Below are the code and all the weights of a small trained network. Each question names an input and a class and asks about switching units off, where a switched-off unit gives its printed mean instead of its output.

import numpy as np


def w(rows, s, z=0):
    codes = np.array(rows[::2]) - 128.0
    scale = np.full(codes.shape[1], s)
    scale[-1] = z or s
    return codes * scale


def norm(h):
    return h / np.sqrt((h * h).mean(-1, keepdims=True) + 1e-5)


def f(y):
    return np.maximum(y, 0)


def log_softmax(a):
    a = a - a.max(-1, keepdims=True)
    return a - np.log(np.exp(a).sum(-1, keepdims=True))


def net(x, mask):
    res = np.array(x, float).reshape(1, 7) / 4 @ E
    u = 0
    for l in range(4):
        y = f(norm(res) @ A[l][:, :-1].T + A[l][:, -1])
        res = res + np.where(mask[u : u + 3], y, B[l][:, -1]) @ B[l][:, :-1]
        u += 3
    return log_softmax(norm(res)[-1] @ U[:, :-1].T + U[:, -1])


A, B = {}, {}
E = w([
[168,100,115,189,164,155,65,16,175],'x0',
[137,80,103,113,17,251,89,104,35],'x1',
[126,129,131,130,130,128,125,136,127],'x2',
[69,101,10,122,106,85,103,121,159],'x3',
[96,246,102,192,170,188,97,180,131],'x4',
[127,126,128,133,133,132,134,119,127],'x5',
[46,139,145,44,140,186,168,78,171],'x6',
],0.0015)
A[0] = w([
[91,104,2,131,108,98,122,120,148,117],'L0N0',
[119,104,133,152,71,173,120,91,68,248],'L0N1',
[72,178,109,194,161,191,121,158,140,65],'L0N2',
],0.0038,0.0014)
B[0] = w([
[58,132,252,158,139,166,68,234,199,209],'L0N0',
[193,189,53,60,196,120,136,207,217,255],'L0N1',
[143,231,142,61,119,49,42,134,103,196],'L0N2',
],0.0032,0.003)
A[1] = w([
[175,201,141,112,162,105,97,187,166,255],'L1N0',
[144,1,135,90,84,94,163,108,160,65],'L1N1',
[211,162,236,132,156,174,158,128,91,62],'L1N2',
],0.0042,0.0019)
B[1] = w([
[142,43,149,110,127,108,142,74,81,253],'L1N0',
[137,254,185,121,178,144,55,118,67,164],'L1N1',
[15,115,81,131,109,98,59,195,215,175],'L1N2',
],0.0049,0.0063)
A[2] = w([
[198,93,123,193,177,200,52,6,201,107],'L2N0',
[135,144,136,147,232,6,245,143,197,1],'L2N1',
[23,188,143,36,185,213,212,59,178,196],'L2N2',
],0.0025,0.00093)
B[2] = w([
[61,165,157,134,74,118,252,127,129,249],'L2N0',
[150,133,74,102,126,254,108,124,137,202],'L2N1',
[206,59,114,231,120,55,101,161,72,253],'L2N2',
],0.0051,0.0019)
A[3] = w([
[97,253,89,157,165,116,83,125,74,9],'L3N0',
[109,107,137,79,128,116,178,200,43,89],'L3N1',
[125,139,129,121,226,101,167,124,167,85],'L3N2',
],0.0041,0.0011)
B[3] = w([
[193,199,215,61,179,101,115,115,106,178],'L3N0',
[98,168,126,192,146,149,179,18,196,255],'L3N1',
[159,148,46,58,3,231,123,187,72,176],'L3N2',
],0.004,0.0028)
U = w([
[162,254,184,76,172,109,58,126,94,131],'0',
[33,104,120,130,128,129,57,237,215,122],'1',
[195,120,25,66,103,241,154,151,122,102],'2',
[112,80,145,126,136,114,139,90,115,254],'3',
[121,82,141,124,141,116,136,105,119,214],'4',
[76,190,139,176,97,124,236,91,160,44],'5',
[182,48,124,202,148,88,119,149,78,10],'6',
],0.0064,0.0023)

Each question gives the input, the list of numbers given to net, and the class t.
The units are the neurons (one row each of A and B). Each row of codes is followed by its name. A weight is (code - 128) times the scale printed after its matrix; where a second scale follows, it is the last column's (A, B and U).
mask holds one flag per neuron, layer by layer. A switched-off neuron (its flag False) gives its mean, the last column of its row in B, instead of its output. The means were averaged over made-up inputs and are rounded, as every weight is.
A unit's drop is (log p(t) with every unit on - log p(t) with that unit switched off) / (log p(t) with every unit on - log p(t) with every unit switched off).
The circuit of an input: a set's keep is (log p(t) with only the set's units on - log p(t) with every unit switched off) / (log p(t) with every unit on - log p(t) with every unit switched off). Starting from all 12 units, units are removed one at a time, each time the one whose removal leaves the highest keep (on an exact tie, the one counted first), for as long as the keep stays at least 0.8.
units of the circuit, in order: the units of the circuit, biggest drop first
most important unit: the unit with the biggest drop
top k neurons: the k neurons with the biggest drops, biggest first
top k neurons in layer l: the k neurons of layer l with the biggest drops, biggest first
input [-2,-1,6,6,6,0,1], class 0: most important unit -> L0N2
input [-5,-8,-5,-2,-2,3,-3], class 2: units of the circuit, in order -> L2N1; L3N2
input [5,6,-4,-3,-7,-7,-7], class 0: units of the circuit, in order -> L1N1; L1N0
input [-1,-7,-2,-4,1,0,-2], class 2: units of the circuit, in order -> L2N1; L3N2
input [-7,-6,7,-8,4,-3,-2], class 1: units of the circuit, in order -> L1N2; L1N1
input [-2,-2,5,-7,-8,-5,-5], class 0: units of the circuit, in order -> L1N1; L2N2
input [-6,1,-8,-8,6,-3,-1], class 1: top 4 neurons -> L1N2; L1N1; L2N0; L1N0
input [1,-8,-3,2,-5,-6,8], class 2: top 3 neurons -> L2N1; L3N2; L1N0
input [6,2,-7,2,8,-3,3], class 0: top 3 neurons -> L0N2; L3N0; L3N1
input [8,3,-7,4,-3,7,-5], class 5: units of the circuit, in order -> L2N0; L1N0
input [-8,-4,-6,-2,5,6,-1], class 5: top 3 neurons -> L3N1; L1N0; L1N1
input [8,-2,-3,-2,5,-2,0], class 5: top 2 neurons in layer 2 -> L2N0; L2N2
input [0,3,-1,-7,-7,-7,7], class 0: top 3 neurons -> L1N1; L1N0; L0N0
input [3,8,-3,-8,-7,1,-5], class 1: units of the circuit, in order -> L1N2
input [-4,2,-6,6,8,0,-8], class 0: top 4 neurons -> L0N2; L3N0; L2N2; L1N2
input [3,8,-8,8,-7,8,6], class 1: top 2 neurons -> L0N0; L1N0
input [5,-6,2,-2,2,-6,-6], class 2: top 3 neurons -> L3N2; L2N1; L2N2
input [-3,-8,-6,6,7,-4,7], class 2: units of the circuit, in order -> L3N2; L1N2
input [3,1,-1,-8,-1,-8,-8], class 1: top 2 neurons -> L1N2; L2N2
input [4,-2,-8,8,-2,6,-6], class 1: units of the circuit, in order -> L0N0
input [5,-8,2,1,7,1,-5], class 2: units of the circuit, in order -> L3N2; L2N1
input [5,-6,1,-8,5,-6,8], class 1: top 3 neurons -> L1N2; L0N1; L1N1
